Facts:
z_118 δ: z_530
z_131 δ: z_680
z_152 δ: z_444
z_176 δ: z_680
z_191 δ: z_530
z_197 δ: z_728, z_685
z_20 δ: z_882
z_203 δ: z_569
z_209 δ: z_822
z_214 δ: z_920, z_359
z_218 δ: z_353, z_962, z_667
z_237 δ: z_602
z_251 δ: z_430
z_252 δ: z_104
z_27 δ: z_678, z_575
z_288 δ: z_293
z_302 δ: z_33
z_320 δ: z_433
z_326 δ: z_736
z_329 δ: z_718
z_33 δ: z_991
z_350 δ: z_526
z_353 δ: z_294
z_359 δ: z_920
z_43 δ: z_726
z_50 δ: z_61, z_667
z_502 δ: z_728, z_685
z_530 δ: z_118
z_538 δ: z_530
z_541 δ: z_152, z_861
z_559 δ: z_901
z_567 δ: z_726
z_586 δ: z_682
z_613 δ: z_548
z_617 δ: z_863
z_620 δ: z_524
z_624 δ: z_640, z_779
z_640 δ: z_624
z_651 δ: z_95, z_796
z_667 δ: z_50
z_673 δ: z_624
z_679 δ: z_682
z_680 δ: z_129
z_682 δ: z_679
z_697 δ: z_959
z_727 δ: z_52
z_728 δ: z_233
z_752 δ: z_575
z_766 δ: z_763
z_78 δ: z_152
z_796 δ: z_95, z_813
z_816 δ: z_498
z_827 δ: z_796
z_861 δ: z_152, z_444
z_867 δ: z_237
z_88 δ: z_288
z_901 δ: z_559
z_904 δ: z_631
z_910 δ: z_591
z_914 δ: z_884
z_946 δ: z_52
z_959 δ: z_904
z_979 δ: z_946
z_991 δ: z_176, z_302
z_998 δ: z_959, z_904
Ξ 49 <- z_104, z_152, z_288, z_320, z_326, z_332, z_350, z_353, z_526, z_541, z_567, z_602, z_680, z_685, z_727, z_861, z_867, z_884
Ξ 300 <- z_118, z_129, z_176, z_20, z_214, z_218, z_237, z_251, z_293, z_294, z_302, z_329, z_33, z_430, z_495, z_50, z_502, z_52, z_524, z_538, z_559, z_575, z_61, z_613, z_617, z_651, z_673, z_678, z_679, z_697, z_718, z_726, z_736, z_752, z_766, z_779, z_78, z_796, z_816, z_822, z_827, z_863, z_920, z_946, z_959, z_998
Ξ 954 <- z_131, z_197, z_252, z_27, z_359, z_433, z_444, z_498, z_569, z_586, z_607, z_640, z_882, z_904, z_910, z_914, z_95, z_962, z_991
Ξ 424 <- z_191, z_209, z_631, z_667, z_813, z_907
Ξ 447 <- z_203, z_508, z_530, z_591, z_728, z_763, z_88
Ξ 359 <- z_233, z_380, z_548, z_682
Ξ 89 <- z_43, z_620, z_624, z_901, z_947, z_979

Known rows:
z_569: 8	-43	-23	3	-21	-5	8	17	-12	-9	-16	1	-12	-48	11	1	-37	8	-21	17	18	-13	24	-2	9	38	8	14	51	5	5
z_203: -36	-10	8	12	7	0	-21	6	-21	20	18	5	-5	-2	17	-19	6	6	16	-23	2	-13	4	-3	-2	-11	-11	-31	15	27	-4
z_548: 20	-13	-2	-10	-6	-5	3	11	15	-31	-14	-10	-9	-32	8	-1	-35	1	10	3	8	-2	12	-2	16	38	16	13	58	-7	-8
z_613: 17	15	20	8	16	9	-1	-7	27	3	5	-1	-3	24	-7	-11	20	-6	28	1	-5	5	-18	5	8	-13	7	-2	-30	-15	1
z_822: 25	14	16	5	23	5	5	-5	22	10	8	-4	6	24	-10	-2	15	-12	23	2	-16	12	-15	6	-2	-4	3	19	-22	-5	-24
z_209: -45	28	-10	-27	-48	-33	3	-5	-40	-47	-10	2	5	-26	-3	40	-25	6	-41	-22	11	8	37	-26	-2	-1	-14	-37	42	9	35
z_979: -9	-33	-24	32	-14	10	24	28	-2	0	-26	-26	-38	-31	21	0	-22	31	1	0	52	12	15	-14	19	38	29	-9	42	-8	21
z_901: -6	-32	-31	18	-12	10	23	30	-4	2	-27	-27	-30	-31	24	-1	-28	28	-7	-5	43	10	12	-10	12	42	30	9	41	0	8
z_631: -30	43	-13	-82	-29	-46	39	9	-40	-38	-2	-7	10	-34	13	34	-17	20	-54	-16	-5	-20	36	-22	-11	9	-36	-4	38	39	29
z_320: -29	16	4	1	-6	-7	-4	-19	-29	11	12	18	12	11	-12	14	23	-5	-21	0	-9	-2	6	-5	-16	-36	-29	-25	-32	9	12
z_433: 9	-43	-24	2	-20	-5	8	17	-11	-10	-17	1	-12	-48	11	1	-37	8	-22	18	18	-11	23	-2	9	38	8	13	51	5	5
z_508: -32	-11	5	9	10	-2	-19	8	-24	22	19	4	-2	-2	16	-15	3	4	11	-23	-3	-10	5	-3	-7	-6	-12	-19	18	32	-16
z_131: -12	-44	-22	-5	-36	-15	-28	22	-9	-5	-33	-11	-10	-44	27	4	-42	28	-12	36	16	-13	-5	26	7	28	14	-8	44	-31	33
z_332: -25	15	1	-2	-2	-9	-2	-19	-32	13	13	16	18	13	-13	19	19	-8	-25	-1	-16	1	7	-4	-21	-32	-30	-16	-29	15	0
z_651: -5	23	33	-17	6	19	-35	-15	34	-1	17	16	-13	31	18	-21	27	-6	6	16	8	2	-5	-13	3	-8	40	15	-48	-31	-8
z_959: 30	31	18	-49	35	-3	34	7	27	11	13	-10	1	15	11	-21	30	12	17	9	-19	-26	-20	10	2	-6	-15	27	-34	12	3
z_495: 22	15	17	5	19	7	2	-6	25	6	6	-2	2	25	-8	-7	18	-8	24	1	-11	7	-18	6	3	-9	5	9	-27	-11	-11
z_663: -55	-22	-52	-29	-13	6	-12	-11	-59	-5	3	-30	-7	-35	-5	13	8	27	-42	4	29	28	32	-13	-21	12	-27	-19	61	19	15
z_498: 9	-43	-23	1	-20	-5	7	17	-11	-9	-16	1	-12	-48	10	2	-38	8	-22	18	18	-11	24	-2	9	38	8	13	52	4	4
z_586: 1	-42	-20	7	-27	0	4	15	-6	-16	-18	5	-22	-48	13	-8	-31	15	-15	18	30	-17	21	-4	19	29	11	-9	45	-6	30
z_233: 31	-15	-23	-18	4	-7	-7	0	-9	-42	-30	-17	-5	-47	14	-24	-37	-25	14	-47	0	6	10	5	11	40	29	21	27	-2	5

Rows:
No name comes twice in this set of rows, the named rows included.
1	22	32	-20	13	16	-32	-13	30	5	19	15	-7	32	16	-13	21	-13	-1	19	1	6	-2	-13	-5	-1	38	32	-44	-24	-28 -> z_796
18	-12	0	-9	-8	-4	3	10	17	-32	-15	-10	-12	-32	8	-2	-33	2	13	3	11	-4	12	-4	18	36	17	6	56	-8	-2 -> z_682
4	-42	-23	2	-24	-3	5	17	-9	-14	-18	2	-16	-48	13	-4	-34	12	-20	17	23	-16	22	-2	14	34	10	3	48	-1	18 -> z_607
6	-43	-21	6	-23	-3	6	16	-9	-12	-17	3	-18	-48	12	-2	-33	11	-17	18	24	-14	24	-4	15	33	8	3	49	-1	16 -> z_359
-41	27	-12	-30	-45	-34	5	-3	-42	-44	-8	1	9	-25	-4	44	-27	2	-44	-23	5	12	37	-26	-8	4	-16	-27	43	14	23 -> z_907
18	14	23	22	17	6	2	-9	27	4	7	0	-8	24	-11	-7	26	-6	34	6	0	9	-15	2	13	-13	3	-11	-26	-20	2 -> z_538
-43	26	-5	-13	-46	-36	7	-7	-40	-46	-7	4	0	-26	-8	44	-21	5	-35	-18	16	15	39	-31	3	0	-17	-46	44	5	35 -> z_191
-8	11	-21	-10	14	-15	-7	-29	-60	8	-3	7	28	-3	-9	0	13	-41	-26	-51	-29	16	9	4	-31	-22	-21	8	-53	26	-4 -> z_685
3	-39	-60	13	-17	3	2	19	0	-26	-13	-1	13	-27	-7	-17	-58	25	-45	13	18	-48	16	2	20	37	16	6	54	19	-5 -> z_962
-18	-14	-17	4	22	-5	-28	-4	-51	14	3	-4	5	-17	21	-37	-1	-27	15	-73	-12	1	5	6	-12	-1	-1	-6	-12	40	-10 -> z_728
15	-12	-2	-10	-10	-2	-1	11	18	-35	-15	-9	-12	-31	10	-6	-32	6	12	2	13	-6	9	-2	19	34	18	2	54	-10	4 -> z_380
-11	-45	-22	-6	-36	-17	-28	22	-10	-3	-33	-12	-8	-42	28	8	-45	28	-12	36	13	-12	-7	28	4	29	13	-5	44	-29	29 -> z_991
-2	23	32	-17	10	18	-32	-13	32	0	17	15	-10	31	15	-18	25	-8	5	16	6	4	-5	-13	1	-6	38	21	-46	-29	-14 -> z_827
-26	15	9	12	-3	-11	0	-21	-30	13	14	18	8	11	-16	20	25	-7	-17	4	-6	4	9	-8	-12	-34	-32	-33	-27	6	12 -> z_727

The same objects again, as new rows of numbers:
Known rows:
z_861: 21	5	31	0	-28	-16	12	23	-32	28	-10	-16	18	-50	-34	8	-9	12	-12	-1	19	-13	-45	8	8	-12	-48	35	-39	-22	17	17	12
z_682: 8	-18	-19	-23	-20	-33	8	44	-29	31	-36	-20	11	-25	-7	-7	8	-39	-6	-14	11	-5	-20	-9	30	-6	-2	44	-30	-39	-1	18	-22
z_882: 70	36	38	-46	-18	-7	-31	25	-10	15	-12	3	47	-98	49	-6	0	-11	-20	-13	14	10	-24	-22	48	-2	-27	9	-22	-34	-32	-14	7
z_191: 52	-12	-1	-26	-17	-9	9	30	-2	9	-16	13	13	-62	-2	14	17	-24	-8	18	11	16	-15	6	3	-17	-28	47	1	-8	-19	33	20
z_548: 9	-8	-5	-21	-20	-38	-5	54	-27	31	-21	-21	28	-53	-7	-16	-4	-28	4	-34	10	7	-32	-14	33	5	-8	33	-41	-49	10	9	-32
z_607: 59	11	8	-52	-25	-10	6	27	-3	18	-20	0	32	-75	18	16	-6	-1	2	8	14	8	5	-3	13	-27	-19	20	-12	-26	-24	-1	22
z_498: 49	14	13	-52	-23	-13	5	39	16	17	-28	-12	39	-72	22	19	-21	-5	4	3	14	5	8	0	17	-25	-16	16	-16	-38	-15	-12	17
z_430: 13	-5	1	-29	-24	-13	-12	53	-5	25	-24	-29	42	-64	-32	-9	10	-36	6	-13	3	5	-19	7	23	-6	-12	20	-37	-52	2	16	8
z_176: 13	-18	-7	-32	-23	-16	-21	44	-5	15	-33	-29	30	-51	-27	-3	12	-27	-2	4	10	0	-27	1	19	-5	-4	30	-25	-39	1	17	18
z_991: 49	10	0	-51	-26	-14	-2	19	6	16	-26	-7	29	-76	18	24	-15	1	5	15	17	8	5	1	11	-22	-10	25	-7	-23	-22	-6	25
z_508: 25	-9	19	-21	-21	-6	14	20	-6	24	-26	-12	17	-60	-6	18	24	-17	-6	9	21	-1	-22	12	10	6	-42	38	-22	-40	-4	22	5
z_728: 26	-16	22	-16	-20	-5	12	21	-2	27	-21	-10	19	-67	-9	12	23	-5	-3	-9	23	7	-28	10	9	-3	-40	33	-23	-31	-10	19	-2
z_685: 13	5	36	0	-25	-7	22	24	-25	41	-31	-24	32	-58	-9	0	-4	11	-9	-16	20	-9	-45	14	12	-27	-44	34	-47	-29	4	23	-3
z_727: 25	17	31	7	-23	-5	32	27	-22	36	-26	-17	13	-23	-18	4	13	3	-27	17	27	-25	-51	-3	11	-14	-48	27	-12	-5	7	34	24
z_697: 23	-21	-5	-31	-29	-22	-29	31	-14	5	-20	-16	22	-47	-26	-6	17	-20	-11	21	17	-9	-33	-5	26	13	-7	30	-17	-21	2	17	30
z_959: 13	-15	3	-25	-30	-21	-32	39	-5	8	-30	-24	35	-51	-23	-8	13	-24	-13	6	14	-4	-35	-5	26	14	-9	26	-26	-31	-4	17	20
z_904: 56	11	9	-45	-29	-20	-13	19	3	6	-19	-4	33	-79	23	20	-9	2	-1	18	16	12	-7	-9	12	-10	-19	23	-9	-24	-18	-7	26
z_353: 11	10	29	1	-22	-4	15	16	-30	37	-33	-24	20	-50	-10	7	-7	2	-22	3	20	-14	-41	6	10	-17	-39	42	-40	-25	4	25	15
z_624: 39	4	23	-39	-26	-7	10	12	-13	18	-15	-7	23	-65	-13	14	-6	21	-5	8	11	-4	-10	21	0	-38	-32	30	-31	-11	-16	7	2
z_884: 15	17	43	2	-22	-8	29	38	-19	43	-22	-25	36	-53	-23	1	-4	4	-9	-18	16	-9	-42	7	8	-25	-56	22	-33	-31	10	28	2
z_118: 17	-16	1	-26	-24	-12	-10	43	-12	22	-24	-17	29	-49	-24	-10	28	-21	-5	-5	13	-6	-35	-2	19	-8	-8	24	-25	-25	-9	26	18

Rows:
No name comes twice in this set of rows, the named rows included.
50	25	29	-30	-18	-4	19	17	-3	21	-17	-15	21	-43	-4	14	13	10	-23	28	21	-14	-25	-5	15	-23	-33	13	1	0	-13	26	32 -> z_979
27	-6	17	-29	-23	-7	3	61	3	22	-32	-26	33	-36	-20	-13	24	-32	-12	-3	15	-14	-33	-10	31	1	-17	13	-11	-23	-7	22	15 -> z_946
37	5	28	-26	-17	-15	-9	40	13	3	-29	-5	33	-90	8	16	-15	-27	-10	1	13	28	-19	7	4	2	-36	37	-16	-43	-4	4	9 -> z_631
11	-20	-2	-24	-27	-12	-3	51	7	23	-43	-35	33	-38	-23	-4	17	-21	-3	4	15	-7	-26	-2	9	-12	-9	22	-10	-33	-4	28	30 -> z_796
24	0	20	0	-31	-22	13	20	-38	26	-3	-7	13	-44	-36	11	-2	17	-14	13	21	-13	-52	5	7	-9	-47	40	-29	-5	15	24	20 -> z_541
8	-14	1	-14	-23	-38	3	52	-17	33	-34	-22	28	-50	-10	-22	2	-27	0	-31	12	3	-34	-19	20	-7	-7	25	-32	-38	0	17	-35 -> z_233
37	7	-4	-40	-23	0	3	-7	-20	18	-23	-15	11	-52	4	24	-1	11	-16	31	14	-3	-7	20	0	-35	-18	41	-20	-18	-11	14	26 -> z_43
12	-24	13	-32	-29	-16	-10	53	1	18	-34	-14	35	-58	-44	-12	5	-17	5	-22	3	-6	-17	11	19	-15	-15	22	-44	-36	-12	9	-9 -> z_779
24	-11	33	-22	-29	-21	22	43	11	19	-15	-18	30	-67	-38	20	4	-6	8	-9	17	-1	-16	16	5	7	-52	26	-27	-45	2	5	-17 -> z_591
65	-3	4	-55	-35	-28	14	40	7	6	3	16	19	-64	-15	24	-8	22	7	20	18	-5	6	0	4	-22	-29	12	3	2	-19	4	24 -> z_910
32	-23	0	-22	-25	-2	3	4	-27	20	-8	6	10	-56	-11	23	28	-2	0	10	15	5	-19	21	6	0	-36	56	-25	-28	-6	18	8 -> z_88
46	16	-7	-46	-17	2	-7	23	-6	32	-21	-16	41	-92	42	10	-1	-8	10	-12	10	28	7	5	10	-39	-5	23	-18	-47	-22	4	28 -> z_433
7	-14	-6	-34	-25	-7	-17	43	-10	23	-45	-22	35	-55	-15	-5	6	-32	-2	-4	7	-1	-10	14	22	-12	-4	32	-41	-54	-6	10	5 -> z_726

The same objects again, as new rows of numbers:
Known rows:
z_591: -12	-12	30	8	-7	-22	-5	7	20	-19	3	6	-20	-14	-8	19	21	-11	-31	25	4	-13	-11	17	-13	-15	3	-33	45	-15	8	1
z_904: 0	-9	21	-10	12	-16	23	-3	-7	21	-36	-11	5	-11	-18	9	35	-69	41	-2	3	32	20	8	-5	-26	-16	-5	-2	8	11	-2
z_33: 15	-21	-11	6	-6	39	19	18	-18	-5	4	33	-18	-13	-19	-4	40	51	12	-1	-14	-19	-38	20	27	1	-31	-10	-3	17	-4	41
z_779: -4	-17	-50	13	15	40	-8	22	7	14	22	0	-18	-24	-2	-6	23	9	-9	1	3	-1	-25	9	32	5	-22	-30	-4	-9	17	24
z_118: 1	-21	-32	11	18	33	-6	27	0	16	20	1	-13	-19	-2	-4	8	16	-13	2	5	1	-30	4	34	7	-23	-20	-10	8	20	31
z_569: -11	-5	7	12	-24	-10	-7	-5	12	12	-5	4	12	-23	5	-14	24	-27	16	18	0	17	9	16	3	-16	1	-6	-7	-8	-6	13
z_524: 7	-15	-48	5	13	39	-2	15	3	13	18	4	-19	-20	-6	-10	23	9	-3	-2	3	-9	-22	10	22	3	-28	-32	0	-2	16	20
z_152: -20	34	-17	-12	-49	-39	13	-32	-3	-22	17	-25	-24	6	13	-33	4	-19	34	6	28	-9	-9	22	6	7	33	20	29	26	-15	-16
z_50: 18	-27	-1	-13	6	34	-18	34	4	29	13	19	-11	2	-5	-27	-4	-1	16	3	-25	-39	-23	-9	21	8	-18	-69	-2	28	25	26
z_329: 15	-20	-21	1	17	29	0	24	-7	14	14	7	-12	-13	-6	-6	0	18	-7	0	5	-5	-28	3	26	6	-30	-17	-9	26	21	31
z_567: -14	11	49	5	-23	-31	-13	4	-11	-17	9	-23	3	8	-1	-6	-9	-9	19	-16	7	2	-18	4	8	-9	36	39	5	-4	7	19
z_541: -9	26	20	-16	-41	-52	14	-19	-18	-21	11	-22	-14	15	13	-26	-24	-7	28	8	30	-5	-17	12	12	10	30	41	18	60	-8	-1
z_326: -13	12	49	3	-24	-31	-11	3	-11	-16	8	-21	3	8	-2	-7	-7	-9	21	-17	6	1	-17	4	7	-10	36	38	6	-4	6	17
z_827: 38	-27	-35	-2	10	33	-5	-12	-16	22	13	4	-20	-3	-17	-22	-9	29	-22	8	19	-17	-22	6	-34	-2	-32	-2	-34	1	32	45
z_697: 25	-22	-13	-18	48	25	27	25	-24	22	-13	-8	-19	-4	-27	15	14	-22	17	-17	7	8	-17	-3	19	-3	-46	-17	-4	37	35	15
z_679: 10	-17	-34	4	16	34	-1	21	-2	13	17	5	-15	-17	-5	-7	10	13	-7	-1	4	-5	-26	6	26	5	-28	-23	-5	12	19	26
z_332: -15	15	35	4	-27	-26	-11	-1	-6	-17	9	-22	0	5	-3	-10	3	-14	24	-19	5	-3	-14	8	4	-11	37	30	11	-18	4	13
z_901: -20	-10	16	-14	-16	1	-28	13	-22	-3	11	-18	4	-18	-20	-10	-3	-6	27	14	22	-5	-30	21	-1	-3	-3	12	42	-13	11	18
z_209: -3	0	32	1	6	-12	-9	17	4	-18	5	-14	-16	4	-9	5	-8	15	0	-7	20	-17	-31	3	8	-4	16	10	26	2	11	23
z_548: -23	51	26	-2	-16	-10	-4	-3	19	-50	37	-31	-2	30	-12	-21	14	-22	29	-33	0	10	-32	0	-2	-8	53	29	-4	-48	-8	5
z_678: -1	-16	-50	11	15	40	-5	20	5	14	21	1	-18	-23	-3	-7	23	8	-8	0	4	-4	-24	9	28	4	-24	-30	-2	-8	17	22

Rows:
No name comes twice in this set of rows, the named rows included.
10	-17	-28	8	-9	45	18	13	-11	-5	6	32	-22	-17	-18	-8	52	46	15	-2	-15	-21	-35	25	24	-1	-30	-20	2	0	-6	34 -> z_129
-15	13	52	10	-50	-16	10	-6	-18	-37	-2	8	-6	6	-17	-8	41	24	44	-19	-16	-17	-26	27	6	-17	36	40	16	-23	-22	25 -> z_680
0	-14	55	13	-42	-12	17	0	-12	-7	-22	37	12	-14	-9	-7	37	24	31	21	-19	6	-11	25	9	-18	-2	21	-11	19	-27	38 -> z_991
-8	-9	20	12	-21	-16	-7	0	8	14	-7	4	15	-20	6	-11	13	-22	11	19	1	20	5	12	7	-14	2	2	-11	4	-3	19 -> z_359
-13	13	-38	-5	-43	-24	18	-34	12	9	1	2	-10	-20	20	-36	21	-31	26	41	23	10	13	28	6	2	-3	-13	10	38	-23	-12 -> z_444
4	-23	-21	10	20	29	-5	30	-5	15	19	2	-11	-17	-2	-2	0	19	-14	3	6	3	-31	2	36	8	-25	-14	-14	20	22	34 -> z_673
15	-21	-8	7	-9	41	23	18	-20	-8	2	38	-19	-13	-21	-4	45	58	15	0	-18	-22	-41	23	28	0	-31	-9	-3	17	-8	43 -> z_176
24	-32	22	-18	9	27	-19	43	-2	32	10	22	-6	9	-5	-27	-22	3	16	5	-28	-41	-27	-16	23	11	-19	-65	-7	50	28	34 -> z_218
-18	-11	21	18	-19	-14	-11	5	11	14	-3	0	15	-23	9	-7	13	-22	6	22	1	27	2	11	15	-12	6	4	-15	-2	-2	23 -> z_640
53	5	-13	-7	16	26	-10	35	-2	-12	19	21	19	-26	-3	-8	-21	27	-14	-30	9	-19	-16	5	30	-5	-55	-4	17	34	15	18 -> z_502
27	-24	-4	-20	52	22	30	28	-28	22	-16	-8	-18	-1	-29	18	9	-23	17	-19	9	11	-18	-6	20	-3	-47	-14	-5	47	38	16 -> z_998

